Below is a small trained network, with its code and all its weights. Each question gives an input and a class and asks what happens when units are switched off, that is, made to give their printed mean instead of their output.

import numpy as np


def w(rows, s, z=0):
    codes = np.array(rows[::2]) - 128.0
    scale = np.full(codes.shape[1], s)
    scale[-1] = z or s
    return codes * scale


def norm(h):
    return h / np.sqrt((h * h).mean(-1, keepdims=True) + 1e-5)


def f(y):
    return np.maximum(y, 0)


def log_softmax(a):
    a = a - a.max(-1, keepdims=True)
    return a - np.log(np.exp(a).sum(-1, keepdims=True))


def net(x, mask):
    res = np.array(x, float).reshape(1, 5) / 4 @ E
    u = 0
    for l in range(2):
        y = f(norm(res) @ A[l][:, :-1].T + A[l][:, -1])
        res = res + np.where(mask[u : u + 11], y, B[l][:, -1]) @ B[l][:, :-1]
        u += 11
    return log_softmax(norm(res)[-1] @ U[:, :-1].T + U[:, -1])


A, B = {}, {}
E = w([
[175,66,57,66,46,70],'x0',
[161,109,194,78,252,28],'x1',
[75,115,158,174,102,59],'x2',
[206,117,252,125,53,164],'x3',
[236,224,91,206,122,75],'x4',
],0.0023)
A[0] = w([
[159,14,245,83,58,169,122],'L0N0',
[123,141,163,60,164,75,2],'L0N1',
[131,120,151,88,187,67,225],'L0N2',
[154,236,103,186,97,179,131],'L0N3',
[76,70,215,227,63,28,54],'L0N4',
[226,118,252,132,29,116,24],'L0N5',
[35,173,160,163,74,30,45],'L0N6',
[249,190,94,28,177,234,64],'L0N7',
[157,112,102,37,157,208,144],'L0N8',
[207,156,109,54,187,241,32],'L0N9',
[142,134,170,79,179,80,29],'L0N10',
],0.004,0.0039)
B[0] = w([
[126,161,75,91,197,205,241],'L0N0',
[166,116,119,87,150,102,133],'L0N1',
[120,94,124,127,87,180,254],'L0N2',
[95,65,149,161,125,130,177],'L0N3',
[98,206,144,58,62,29,166],'L0N4',
[166,224,44,120,201,192,189],'L0N5',
[116,205,138,32,81,49,145],'L0N6',
[87,187,145,133,72,23,168],'L0N7',
[79,144,157,130,90,77,186],'L0N8',
[63,211,135,105,88,2,147],'L0N9',
[193,61,143,87,120,84,142],'L0N10',
],0.0068,0.0038)
A[1] = w([
[134,105,191,192,209,157,60],'L1N0',
[125,119,142,49,253,32,119],'L1N1',
[236,69,130,115,165,52,92],'L1N2',
[236,68,189,88,209,101,85],'L1N3',
[255,154,124,252,128,84,62],'L1N4',
[243,59,2,45,69,138,117],'L1N5',
[194,144,83,200,143,34,77],'L1N6',
[109,193,95,113,215,198,155],'L1N7',
[96,100,22,137,192,93,1],'L1N8',
[94,126,64,132,55,174,61],'L1N9',
[52,83,31,123,143,60,110],'L1N10',
],0.0054,0.0033)
B[1] = w([
[65,175,239,138,108,64,151],'L1N0',
[142,153,64,182,13,164,230],'L1N1',
[71,97,132,199,91,148,165],'L1N2',
[149,120,54,237,59,191,169],'L1N3',
[85,64,92,10,188,182,174],'L1N4',
[92,147,254,196,179,86,242],'L1N5',
[50,65,144,29,126,175,176],'L1N6',
[173,91,106,165,177,51,254],'L1N7',
[232,237,66,142,161,192,156],'L1N8',
[186,85,115,145,72,99,187],'L1N9',
[196,173,146,104,183,164,238],'L1N10',
],0.0062,0.0038)
U = w([
[219,230,70,141,205,207,114],'0',
[64,223,103,75,34,51,84],'1',
[171,36,92,245,26,196,88],'2',
[43,23,139,30,200,202,71],'3',
[109,125,191,159,168,89,214],'4',
[130,92,150,144,151,56,1],'5',
],0.011,0.0089)

Each question gives the input, the list of numbers given to net, and the class t.
The units are the neurons (one row each of A and B). Each row of codes is followed by its name. A weight is (code - 128) times the scale printed after its matrix; where a second scale follows, it is the last column's (A, B and U).
mask holds one flag per neuron, layer by layer. A switched-off neuron (its flag False) gives its mean, the last column of its row in B, instead of its output. The means were averaged over made-up inputs and are rounded, as every weight is.
A unit's drop is (log p(t) with every unit on - log p(t) with that unit switched off) / (log p(t) with every unit on - log p(t) with every unit switched off).
The circuit of an input: a set's keep is (log p(t) with only the set's units on - log p(t) with every unit switched off) / (log p(t) with every unit on - log p(t) with every unit switched off). Starting from the 12 units with the biggest drops (on a tie, the unit counted first), units are removed one at a time, each time the one whose removal leaves the highest keep (on an exact tie, the one counted first), for as long as the keep stays at least 0.8.
circuit, biggest first: the units of the circuit, biggest drop first
most important unit: the unit with the biggest drop
k most important neurons: the k neurons with the biggest drops, biggest first
k most important neurons of layer l: the k neurons of layer l with the biggest drops, biggest first
input [6,4,-3,1,2], class 4: circuit, biggest first	[L1N5]
input [-3,-2,6,2,7], class 3: circuit, biggest first	[L1N4, L1N6]
input [4,-1,2,-4,-4], class 0: 2 most important neurons	[L1N10, L1N8]
input [5,-4,3,-5,-4], class 0: 2 most important neurons	[L1N10, L0N2]
input [-8,1,-5,-5,-3], class 4: circuit, biggest first	[L0N0, L0N5]
input [0,4,-4,1,5], class 3: 3 most important neurons	[L1N6, L1N4, L0N4]
input [1,7,8,-4,-5], class 1: 2 most important neurons	[L0N4, L1N1]
input [-7,-4,8,0,6], class 1: circuit, biggest first	[L0N6, L0N4]
input [-5,-8,-5,2,8], class 2: 2 most important neurons of layer 0	[L0N3, L0N5]
input [-7,-4,-7,2,1], class 1: circuit, biggest first	[L0N9, L0N7]
input [6,-5,-8,-5,7], class 1: 4 most important neurons of layer 0	[L0N7, L0N0, L0N5, L0N2]
input [4,5,-7,6,-2], class 1: 3 most important neurons	[L0N7, L0N9, L0N8]
input [-7,-2,3,-6,7], class 3: 3 most important neurons	[L0N0, L1N4, L1N6]
input [4,-2,-3,-5,8], class 3: most important unit	L1N6
input [7,4,-8,3,5], class 1: 2 most important neurons	[L0N7, L0N9]
input [5,3,-8,-7,-7], class 1: 3 most important neurons of layer 0	[L0N8, L0N0, L0N5]
input [5,-2,4,8,-5], class 0: 2 most important neurons	[L0N0, L0N5]
input [-6,-2,-5,-4,-1], class 4: 2 most important neurons of layer 0	[L0N0, L0N4]
input [1,-3,-6,3,7], class 3: 2 most important neurons of layer 0	[L0N3, L0N4]
input [4,6,3,-2,-6], class 2: circuit, biggest first	[L1N1]
input [-5,5,7,-5,4], class 1: 2 most important neurons	[L0N0, L0N5]
input [1,-8,-6,-1,7], class 2: 3 most important neurons	[L0N3, L1N9, L0N4]
input [0,-6,-2,4,-7], class 3: 3 most important neurons	[L1N1, L0N0, L1N3]
input [1,6,3,5,-4], class 2: 2 most important neurons	[L1N3, L1N1]
input [8,1,-1,2,-7], class 4: 3 most important neurons	[L1N5, L1N4, L1N6]
input [2,4,4,3,5], class 3: 3 most important neurons	[L1N4, L0N0, L1N6]
input [8,-5,-5,8,-6], class 0: circuit, biggest first	[L0N0]
input [4,7,-3,-3,6], class 2: 2 most important neurons of layer 1	[L1N3, L1N1]
input [1,-1,5,5,5], class 0: 3 most important neurons	[L0N5, L0N7, L0N8]
input [7,4,-5,1,4], class 4: 2 most important neurons of layer 0	[L0N4, L0N2]
